Below is a small trained network, with its code and all its weights. Each question gives an input and a class and asks what happens when units are switched off, that is, made to give their printed mean instead of their output.

import numpy as np


def w(rows, s, z=0):
    codes = np.array(rows[::2]) - 128.0
    scale = np.full(codes.shape[1], s)
    scale[-1] = z or s
    return codes * scale


def f(y):
    return y / 2 * (1 + np.tanh(0.7978845608 * (y + 0.044715 * y**3)))


def log_softmax(a):
    a = a - a.max(-1, keepdims=True)
    return a - np.log(np.exp(a).sum(-1, keepdims=True))


def net(x, mask):
    res = np.array(x, float).reshape(1, 8) / 4 @ E
    y = f(res @ A[0][:, :-1].T + A[0][:, -1])
    res = res + np.where(mask, y, B[0][:, -1]) @ B[0][:, :-1]
    return log_softmax(res[-1] @ U[:, :-1].T + U[:, -1])


A, B = {}, {}
E = w([
[251,125,115,112,115,163,119,112,59,210],'x0',
[183,37,143,199,170,88,100,186,201,107],'x1',
[133,121,82,147,152,200,129,68,205,125],'x2',
[127,126,126,130,126,128,126,127,124,125],'x3',
[200,186,97,90,193,85,158,106,120,61],'x4',
[130,133,131,124,126,128,128,127,132,132],'x5',
[128,215,158,231,133,165,130,151,103,118],'x6',
[178,104,164,96,69,184,154,157,148,42],'x7',
],0.011)
A[0] = w([
[120,157,194,105,42,4,152,238,54,120,13],'neuron 0',
[192,144,162,74,24,190,156,160,132,81,52],'neuron 1',
[119,96,158,99,89,184,164,155,129,10,36],'neuron 2',
[46,62,149,140,55,209,156,163,132,174,3],'neuron 3',
[120,111,82,146,130,195,169,50,190,119,5],'neuron 4',
[139,175,77,147,135,222,119,111,212,127,24],'neuron 5',
[65,170,65,146,179,23,83,57,91,197,31],'neuron 6',
[188,185,80,76,202,92,196,119,120,47,43],'neuron 7',
[51,197,108,51,98,198,192,80,58,132,136],'neuron 8',
[23,154,121,131,123,85,152,140,185,52,74],'neuron 9',
[115,34,106,1,111,67,133,78,152,154,35],'neuron 10',
[122,187,160,193,127,150,170,163,102,126,74],'neuron 11',
[115,74,82,83,98,104,157,115,135,118,38],'neuron 12',
[152,168,114,119,190,101,176,115,132,81,39],'neuron 13',
],0.0084,0.0076)
B[0] = w([
[107,86,83,109,169,114,100,9,128,111,215],'neuron 0',
[73,152,112,107,195,145,170,162,136,186,190],'neuron 1',
[76,135,118,156,193,181,146,156,144,191,187],'neuron 2',
[97,134,163,135,68,77,73,127,125,178,186],'neuron 3',
[100,104,102,121,177,125,73,59,80,116,156],'neuron 4',
[115,106,106,131,141,88,139,64,95,109,160],'neuron 5',
[93,137,117,109,174,166,159,160,168,169,199],'neuron 6',
[65,101,156,131,50,91,60,138,127,195,217],'neuron 7',
[184,68,170,143,151,84,106,174,144,82,253],'neuron 8',
[247,115,75,85,99,175,158,149,64,160,221],'neuron 9',
[134,208,150,214,107,116,189,131,88,72,205],'neuron 10',
[131,181,114,182,104,142,163,128,125,66,173],'neuron 11',
[129,158,147,200,134,75,176,112,97,132,145],'neuron 12',
[84,147,133,146,71,114,60,147,131,157,162],'neuron 13',
],0.012)
U = w([
[74,157,109,117,192,143,154,167,169,168,94],'0',
[79,149,138,118,15,104,62,124,148,149,96],'1',
[105,111,96,102,154,119,108,5,128,68,103],'2',
[124,228,135,194,94,128,161,118,128,46,111],'3',
[134,141,128,102,114,131,121,135,161,96,251],'4',
[236,145,97,86,83,163,140,123,81,179,116],'5',
[164,62,151,156,168,80,90,201,196,50,102],'6',
],0.013,0.025)

Each question gives the input, the list of numbers given to net, and the class t.
The units are the neurons (one row each of A and B). Each row of codes is followed by its name. A weight is (code - 128) times the scale printed after its matrix; where a second scale follows, it is the last column's (A, B and U).
mask holds one flag per neuron, in row order. A switched-off neuron (its flag False) gives its mean, the last column of its row in B, instead of its output. The means were averaged over made-up inputs and are rounded, as every weight is.
A unit's drop is (log p(t) with every unit on - log p(t) with that unit switched off) / (log p(t) with every unit on - log p(t) with every unit switched off).
The circuit of an input: a set's keep is (log p(t) with only the set's units on - log p(t) with every unit switched off) / (log p(t) with every unit on - log p(t) with every unit switched off). Starting from the 12 units with the biggest drops (on a tie, the unit counted first), units are removed one at a time, each time the one whose removal leaves the highest keep (on an exact tie, the one counted first), for as long as the keep stays at least 0.8.
circuit, biggest first: the units of the circuit, biggest drop first
most important unit: the unit with the biggest drop
top k neurons: the k neurons with the biggest drops, biggest first
drop when u is switched off: that unit's drop, to one decimal
input [4,-1,-4,-8,-4,0,-5,6], class 0: circuit, biggest first => (neuron 1)
input [5,-5,-4,5,1,-4,5,-5], class 0: top 2 neurons => (neuron 6; neuron 9)
input [6,3,2,-6,-2,5,6,2], class 3: circuit, biggest first => (neuron 9; neuron 11)
input [5,3,5,5,-6,5,-5,2], class 1: top 4 neurons => (neuron 9; neuron 3; neuron 8; neuron 0)
input [5,4,6,-3,-3,0,-1,-7], class 0: top 2 neurons => (neuron 9; neuron 0)
input [2,-7,-5,-7,-4,0,-4,5], class 6: top 2 neurons => (neuron 8; neuron 9)
input [-4,6,2,3,-7,3,7,-6], class 1: top 3 neurons => (neuron 8; neuron 3; neuron 10)
input [-6,-6,-7,3,7,5,-4,6], class 1: top 3 neurons => (neuron 7; neuron 13; neuron 6)
input [5,8,7,4,8,6,-4,-5], class 1: circuit, biggest first => (neuron 7; neuron 13)
input [-2,7,-7,-4,-7,-6,-8,4], class 3: circuit, biggest first => (neuron 10; neuron 8)
input [0,7,-3,-1,7,-1,-4,0], class 1: top 2 neurons => (neuron 7; neuron 8)
input [-8,-3,4,-3,3,2,7,0], class 5: top 2 neurons => (neuron 9; neuron 10)
input [1,6,-4,6,-2,7,4,-7], class 0: top 2 neurons => (neuron 8; neuron 6)
input [-7,-4,1,-8,3,0,3,-2], class 5: most important unit => neuron 9
input [5,5,-2,1,-5,-5,6,-4], class 3: top 2 neurons => (neuron 9; neuron 8)
input [6,7,5,5,-8,-3,-2,5], class 1: top 3 neurons => (neuron 3; neuron 8; neuron 9)
input [-2,-4,-5,-6,-7,5,4,-8], class 0: drop when neuron 7 is switched off => 0.3
input [8,2,-2,-8,-8,3,2,-7], class 1: drop when neuron 2 is switched off => 1.1
input [-8,6,2,-3,-6,-4,-3,7], class 5: drop when neuron 0 is switched off => 0.0
input [-2,2,-4,-2,7,-3,-3,-7], class 0: most important unit => neuron 6
